Below are the code and all the weights of a small trained network. Each question names an input and a class and asks about switching units off, where a switched-off unit gives its printed mean instead of its output.

import numpy as np


def w(rows, s, z=0):
    codes = np.array(rows[::2]) - 128.0
    scale = np.full(codes.shape[1], s)
    scale[-1] = z or s
    return codes * scale


def norm(h):
    return h / np.sqrt((h * h).mean(-1, keepdims=True) + 1e-5)


def f(y):
    return y / 2 * (1 + np.tanh(0.7978845608 * (y + 0.044715 * y**3)))


def log_softmax(a):
    a = a - a.max(-1, keepdims=True)
    return a - np.log(np.exp(a).sum(-1, keepdims=True))


def net(x, mask):
    res = np.array(x, float).reshape(1, 2) / 4 @ E
    u = 0
    for l in range(2):
        y = f(norm(res) @ A[l][:, :-1].T + A[l][:, -1])
        res = res + np.where(mask[u : u + 6], y, B[l][:, -1]) @ B[l][:, :-1]
        u += 6
    return log_softmax(norm(res)[-1] @ U[:, :-1].T + U[:, -1])


A, B = {}, {}
E = w([
[52,142,184,141,81,194,187,68,116,11,155,201],'x0',
[35,186,5,217,176,119,152,87,222,58,58,178],'x1',
],0.002)
A[0] = w([
[32,221,80,211,132,144,171,36,189,39,60,219,6],'L0N1',
[75,165,89,147,131,126,155,74,152,83,108,181,98],'L0N2',
[126,147,51,165,183,60,94,156,198,159,77,108,20],'L0N3',
[65,127,163,135,86,170,196,47,119,4,157,212,86],'L0N4',
[147,130,99,155,167,84,88,175,161,185,96,104,71],'L0N5',
[133,140,11,183,209,51,106,168,236,149,37,102,109],'L0N6',
],0.0028,0.0021)
B[0] = w([
[81,23,128,197,172,182,158,254,246,52,200,111,254],'L0N1',
[66,120,170,132,147,147,162,143,155,47,142,164,172],'L0N2',
[173,190,159,88,122,106,53,119,32,200,86,136,169],'L0N3',
[121,181,16,117,101,173,140,46,102,181,46,152,220],'L0N4',
[122,130,106,118,136,196,156,111,94,194,153,142,154],'L0N5',
[204,254,149,79,130,47,56,30,21,195,55,118,231],'L0N6',
],0.0027,0.0045)
A[1] = w([
[172,77,143,103,117,144,128,142,108,172,165,92,93],'L1N1',
[119,158,86,133,142,149,112,112,116,137,101,145,48],'L1N2',
[112,159,97,146,138,93,133,47,127,101,109,139,50],'L1N3',
[111,157,124,173,179,79,84,178,164,111,104,128,64],'L1N4',
[158,1,141,117,110,125,128,203,139,149,181,84,2],'L1N5',
[118,158,101,107,107,160,150,87,80,164,97,151,105],'L1N6',
],0.005,0.002)
B[1] = w([
[63,108,76,209,177,135,108,178,205,69,146,111,254],'L1N1',
[139,115,209,107,114,179,89,138,107,101,201,141,142],'L1N2',
[150,78,223,133,130,113,203,171,151,156,192,70,156],'L1N3',
[194,114,226,64,27,95,105,204,125,110,151,174,166],'L1N4',
[78,4,136,61,178,140,33,218,89,59,220,41,253],'L1N5',
[139,40,117,98,84,90,88,114,87,146,151,116,181],'L1N6',
],0.0031,0.0034)
U = w([
[145,126,160,147,129,106,239,118,157,190,145,83,31],'0',
[111,43,119,118,165,138,74,211,119,118,193,48,163],'1',
[64,129,71,187,132,203,214,125,211,72,110,167,206],'2',
[192,202,112,114,154,82,79,95,67,254,89,103,193],'3',
[129,84,132,95,25,164,160,40,52,154,138,143,158],'4',
[133,150,121,137,140,107,173,105,134,139,133,118,4],'5',
[165,186,211,136,124,83,106,211,172,89,106,169,85],'6',
],0.0094,0.0034)

Each question gives the input, the list of numbers given to net, and the class t.
The units are the neurons (one row each of A and B). Each row of codes is followed by its name. A weight is (code - 128) times the scale printed after its matrix; where a second scale follows, it is the last column's (A, B and U).
mask holds one flag per neuron, layer by layer. A switched-off neuron (its flag False) gives its mean, the last column of its row in B, instead of its output. The means were averaged over made-up inputs and are rounded, as every weight is.
A unit's drop is (log p(t) with every unit on - log p(t) with that unit switched off) / (log p(t) with every unit on - log p(t) with every unit switched off).
unit that matters most: the unit with the biggest drop
top k neurons: the k neurons with the biggest drops, biggest first
k most important neurons of layer l: the k neurons of layer l with the biggest drops, biggest first
drop of u: that unit's drop, to one decimal
input [-7,8], class 3: unit that matters most : L0N6
input [3,-4], class 4: top 2 neurons : (L0N1, L1N5)
input [0,8], class 6: top 4 neurons : (L1N4, L0N6, L0N3, L1N1)
input [-2,6], class 6: top 2 neurons : (L0N1, L1N4)
input [0,6], class 6: top 2 neurons : (L1N4, L0N6)
input [-1,2], class 3: 2 most important neurons of layer 0 : (L0N6, L0N3)
input [-6,-2], class 3: top 2 neurons : (L0N1, L1N5)
input [-2,5], class 6: top 2 neurons : (L0N1, L1N4)
input [4,-5], class 4: 2 most important neurons of layer 0 : (L0N1, L0N6)
input [-5,6], class 3: drop of L0N6 : 0.3
input [4,-3], class 4: drop of L1N6 : 0.0
input [6,-4], class 4: drop of L0N1 : 0.1
